Below is a small trained network, with its code and all its weights. Each question gives an input and a class and asks what happens when units are switched off, that is, made to give their printed mean instead of their output.

import numpy as np


def w(rows, s, z=0):
    codes = np.array(rows[::2]) - 128.0
    scale = np.full(codes.shape[1], s)
    scale[-1] = z or s
    return codes * scale


def norm(h):
    return h / np.sqrt((h * h).mean(-1, keepdims=True) + 1e-5)


def f(y):
    return np.maximum(y, 0)


def log_softmax(a):
    a = a - a.max(-1, keepdims=True)
    return a - np.log(np.exp(a).sum(-1, keepdims=True))


def net(x, mask):
    res = np.array(x, float).reshape(1, 4) / 4 @ E
    u = 0
    for l in range(4):
        y = f(norm(res) @ A[l][:, :-1].T + A[l][:, -1])
        res = res + np.where(mask[u : u + 13], y, B[l][:, -1]) @ B[l][:, :-1]
        u += 13
    return log_softmax(norm(res)[-1] @ U[:, :-1].T + U[:, -1])


A, B = {}, {}
E = w([
[46,215,132,94,229,191,113,162,169,165,102,57],'x0',
[109,72,210,205,103,75,160,138,178,215,119,86],'x1',
[128,184,99,194,253,2,198,83,137,135,118,203],'x2',
[159,202,89,65,2,102,183,143,229,106,103,105],'x3',
],0.0091)
A[0] = w([
[50,43,177,91,91,34,174,125,162,71,147,27,105],'L0N1',
[195,93,144,151,76,96,184,90,103,78,160,172,82],'L0N2',
[177,159,111,107,86,89,157,75,156,143,150,71,196],'L0N3',
[159,102,80,139,101,135,111,84,117,196,158,53,51],'L0N4',
[145,166,194,157,184,144,92,116,86,102,141,50,74],'L0N5',
[105,149,109,82,65,98,141,132,136,166,93,150,2],'L0N6',
[94,130,141,146,130,53,169,170,133,214,149,157,95],'L0N7',
[93,111,168,106,92,170,61,163,165,111,140,129,145],'L0N8',
[135,161,2,60,167,171,178,86,99,57,57,186,104],'L0N9',
[116,101,148,132,143,75,63,96,33,167,161,161,102],'L0N10',
[133,82,89,79,127,92,135,166,119,147,85,91,85],'L0N11',
[113,147,191,149,156,148,139,139,82,169,119,219,97],'L0N12',
[83,188,80,196,168,126,153,203,158,111,74,88,104],'L0N13',
],0.0061,0.0044)
B[0] = w([
[202,190,129,153,174,218,113,117,112,61,59,163,186],'L0N1',
[110,158,181,36,180,123,89,103,182,110,186,99,217],'L0N2',
[59,87,87,237,171,148,102,170,97,100,185,94,225],'L0N3',
[120,165,129,147,135,161,153,103,86,82,107,166,140],'L0N4',
[141,102,108,146,89,84,113,155,170,88,207,130,173],'L0N5',
[132,142,76,189,176,82,90,212,81,142,126,64,150],'L0N6',
[114,130,169,87,114,186,113,134,63,100,1,211,189],'L0N7',
[60,78,109,105,168,113,211,160,107,112,78,173,209],'L0N8',
[112,159,191,185,115,151,128,96,123,93,66,177,254],'L0N9',
[80,114,81,176,134,116,146,216,146,85,183,70,211],'L0N10',
[141,133,120,174,171,153,158,177,98,133,163,103,136],'L0N11',
[145,117,82,138,135,99,100,179,157,63,106,53,184],'L0N12',
[87,84,168,59,44,92,125,33,141,118,245,138,197],'L0N13',
],0.0067,0.0057)
A[1] = w([
[153,148,96,115,147,65,151,86,112,184,104,151,20],'L1N1',
[115,112,100,122,131,128,164,188,163,95,153,97,75],'L1N2',
[86,103,167,140,88,113,127,92,182,89,137,144,93],'L1N3',
[157,196,77,120,57,130,159,155,220,140,112,138,86],'L1N4',
[175,85,185,203,105,133,148,127,194,235,91,136,12],'L1N5',
[122,125,141,148,87,163,77,126,73,123,91,129,148],'L1N6',
[81,165,141,70,177,192,140,144,169,194,100,111,51],'L1N7',
[182,118,125,129,132,68,167,139,119,116,134,180,84],'L1N8',
[196,129,92,119,156,167,86,73,157,126,87,120,75],'L1N9',
[155,170,81,131,109,61,185,139,214,94,79,120,76],'L1N10',
[255,76,136,140,68,76,156,103,118,112,172,161,32],'L1N11',
[173,69,94,148,79,77,86,126,99,130,182,161,3],'L1N12',
[132,112,74,120,151,115,126,184,143,109,90,151,12],'L1N13',
],0.0085,0.0033)
B[1] = w([
[138,81,45,62,133,100,189,102,140,147,66,161,157],'L1N1',
[55,83,174,152,108,73,128,129,174,89,94,192,208],'L1N2',
[109,85,191,79,219,127,151,185,150,71,53,116,215],'L1N3',
[138,54,87,226,191,128,3,149,38,102,213,56,253],'L1N4',
[171,247,181,184,157,170,130,101,81,56,20,50,183],'L1N5',
[134,128,121,123,146,24,195,148,150,185,112,198,219],'L1N6',
[214,136,199,114,99,12,124,77,134,157,203,149,234],'L1N7',
[97,80,115,66,91,196,151,46,151,158,161,94,210],'L1N8',
[75,129,131,117,120,132,206,139,94,89,131,159,137],'L1N9',
[83,67,69,181,146,85,113,186,65,117,181,71,251],'L1N10',
[163,156,206,60,188,121,54,67,149,164,212,99,218],'L1N11',
[196,150,153,127,176,149,95,134,218,135,173,128,194],'L1N12',
[133,166,174,112,165,106,130,180,161,114,61,158,145],'L1N13',
],0.0067,0.0047)
A[2] = w([
[166,151,5,147,88,120,100,155,176,150,136,49,33],'L2N1',
[119,140,47,133,141,83,221,104,118,169,122,118,75],'L2N2',
[126,77,130,84,48,218,140,138,124,198,89,121,70],'L2N3',
[110,140,72,199,147,116,193,84,214,121,146,183,141],'L2N4',
[106,182,150,142,118,127,142,110,211,184,126,65,106],'L2N5',
[126,112,112,195,167,141,84,145,122,109,146,120,111],'L2N6',
[159,94,84,70,105,176,161,142,81,203,148,113,47],'L2N7',
[241,77,124,118,129,161,78,38,212,135,69,167,115],'L2N8',
[156,156,47,93,88,190,103,81,50,94,158,213,69],'L2N9',
[87,220,138,76,146,103,63,76,180,212,174,82,4],'L2N10',
[188,102,189,100,19,181,88,254,111,153,130,89,97],'L2N11',
[165,167,162,157,78,157,148,76,73,161,44,52,32],'L2N12',
[185,225,65,87,110,170,122,129,99,75,110,153,4],'L2N13',
],0.0076,0.0033)
B[2] = w([
[66,55,92,172,58,80,101,118,98,121,175,96,160],'L2N1',
[117,85,66,115,67,157,139,71,173,134,87,84,159],'L2N2',
[165,107,100,72,106,63,133,88,156,225,47,208,156],'L2N3',
[123,135,137,26,48,101,101,182,130,255,109,149,207],'L2N4',
[219,165,149,132,121,167,107,95,98,50,152,140,161],'L2N5',
[165,146,83,100,31,119,127,191,117,139,116,117,255],'L2N6',
[159,89,134,160,117,81,131,101,168,149,84,121,134],'L2N7',
[86,219,154,94,86,167,130,123,99,166,195,120,170],'L2N8',
[147,242,157,188,133,192,171,83,97,127,29,39,202],'L2N9',
[220,106,208,37,196,211,131,127,159,120,233,96,179],'L2N10',
[86,116,62,87,188,53,147,38,152,175,94,104,237],'L2N11',
[101,162,129,189,112,141,121,86,99,91,52,181,147],'L2N12',
[133,202,218,174,105,54,135,112,60,112,126,147,166],'L2N13',
],0.0074,0.0057)
A[3] = w([
[156,79,151,84,114,170,143,71,121,119,161,145,40],'L3N1',
[114,175,153,69,95,127,140,166,173,103,194,56,186],'L3N2',
[97,111,102,142,129,73,195,44,158,194,103,188,100],'L3N3',
[106,134,80,154,215,117,172,155,122,126,169,139,123],'L3N4',
[92,83,172,161,98,177,177,153,225,67,97,200,121],'L3N5',
[125,186,194,162,91,169,180,137,121,71,70,166,138],'L3N6',
[146,52,68,213,196,199,106,202,43,187,193,137,10],'L3N7',
[255,187,119,75,94,128,183,128,154,240,69,166,98],'L3N8',
[109,75,193,221,146,131,122,123,158,187,86,68,159],'L3N9',
[97,122,18,93,144,108,173,64,192,182,90,193,99],'L3N10',
[140,74,197,70,115,193,119,59,158,79,150,172,129],'L3N11',
[199,162,159,98,120,189,109,78,224,122,219,142,77],'L3N12',
[182,179,181,218,106,166,170,104,172,127,44,78,5],'L3N13',
],0.0076,0.0027)
B[3] = w([
[101,163,166,103,127,136,175,162,196,126,135,168,177],'L3N1',
[145,79,148,174,149,140,141,162,146,142,187,187,253],'L3N2',
[151,136,141,76,90,184,89,177,145,137,71,91,220],'L3N3',
[173,47,110,107,78,159,130,96,148,140,111,129,202],'L3N4',
[91,165,152,138,101,120,175,202,177,154,114,180,151],'L3N5',
[128,165,152,194,146,145,123,166,95,84,99,159,212],'L3N6',
[58,66,60,174,4,61,95,168,136,75,211,2,223],'L3N7',
[74,66,73,172,185,70,83,188,149,115,129,131,184],'L3N8',
[146,202,39,116,112,168,124,65,73,74,144,158,233],'L3N9',
[148,91,145,88,62,213,125,59,205,184,65,84,224],'L3N10',
[161,125,126,133,162,118,172,156,148,196,132,129,227],'L3N11',
[147,128,161,140,200,133,183,113,92,197,198,145,239],'L3N12',
[113,206,129,114,124,152,136,92,63,61,122,186,189],'L3N13',
],0.0088,0.0054)
U = w([
[86,62,30,190,84,81,72,146,107,95,196,64,155],'0',
[175,132,204,79,213,132,160,94,148,185,225,158,145],'1',
[128,248,135,169,134,157,124,81,54,64,44,164,142],'2',
[129,90,103,40,98,147,119,72,191,217,19,112,143],'3',
[86,117,152,161,124,110,160,250,195,154,87,215,3],'4',
],0.016,0.0033)

Each question gives the input, the list of numbers given to net, and the class t.
The units are the neurons (one row each of A and B). Each row of codes is followed by its name. A weight is (code - 128) times the scale printed after its matrix; where a second scale follows, it is the last column's (A, B and U).
mask holds one flag per neuron, layer by layer. A switched-off neuron (its flag False) gives its mean, the last column of its row in B, instead of its output. The means were averaged over made-up inputs and are rounded, as every weight is.
A unit's drop is (log p(t) with every unit on - log p(t) with that unit switched off) / (log p(t) with every unit on - log p(t) with every unit switched off).
The circuit of an input: a set's keep is (log p(t) with only the set's units on - log p(t) with every unit switched off) / (log p(t) with every unit on - log p(t) with every unit switched off). Starting from the 12 units with the biggest drops (on a tie, the unit counted first), units are removed one at a time, each time the one whose removal leaves the highest keep (on an exact tie, the one counted first), for as long as the keep stays at least 0.8.
units of the circuit, in order: the units of the circuit, biggest drop first
top k neurons: the k neurons with the biggest drops, biggest first
top k neurons in layer l: the k neurons of layer l with the biggest drops, biggest first
drop of u: that unit's drop, to one decimal
input [4,-1,5,2], class 3: top neuron in layer 1	L1N11
input [-5,5,5,2], class 1: top 2 neurons in layer 2	L2N9, L2N8
input [-5,-8,-8,3], class 2: top 2 neurons	L2N9, L2N13
input [3,5,2,5], class 0: top 3 neurons	L1N4, L1N10, L0N9
input [1,8,-8,8], class 0: top 4 neurons	L1N4, L0N9, L2N1, L2N11
input [-1,7,6,-6], class 2: units of the circuit, in order	L1N5, L3N9
input [8,-4,8,-8], class 0: units of the circuit, in order	L0N2, L3N7
input [-4,-5,-4,-4], class 2: top 2 neurons in layer 1	L1N4, L1N10
input [4,-4,1,-1], class 1: top 3 neurons	L0N1, L0N13, L0N7
input [-5,8,-1,-7], class 2: top 2 neurons	L1N5, L0N3
input [8,0,-7,7], class 1: units of the circuit, in order	L1N7, L2N10
input [6,-4,7,-1], class 3: top 3 neurons	L0N2, L1N11, L1N1
input [-5,5,-2,0], class 1: top 2 neurons	L1N11, L0N9
input [6,4,-8,-3], class 3: top 3 neurons	L2N11, L0N2, L0N8
input [-2,-5,-7,4], class 3: units of the circuit, in order	L2N11
input [8,-2,1,8], class 0: top 3 neurons	L1N4, L1N10, L0N2
input [-3,2,1,3], class 4: top 3 neurons	L0N3, L1N4, L0N2
input [-5,-6,2,4], class 2: top 3 neurons	L0N9, L0N13, L2N9
input [2,-3,-3,-1], class 4: top 2 neurons	L2N11, L0N8
input [2,-3,-2,6], class 0: units of the circuit, in order	L1N4
input [-2,8,6,-8], class 0: top 4 neurons	L0N10, L3N7, L0N9, L2N9
input [6,0,6,6], class 0: top 2 neurons in layer 1	L1N10, L1N4
input [-5,-5,-7,0], class 3: drop of L2N11	1.2
input [-2,7,-5,5], class 2: drop of L1N5	0.5
input [8,0,-7,-6], class 1: drop of L1N7	3.3
input [5,6,-6,-1], class 2: top 2 neurons in layer 1	L1N5, L1N11
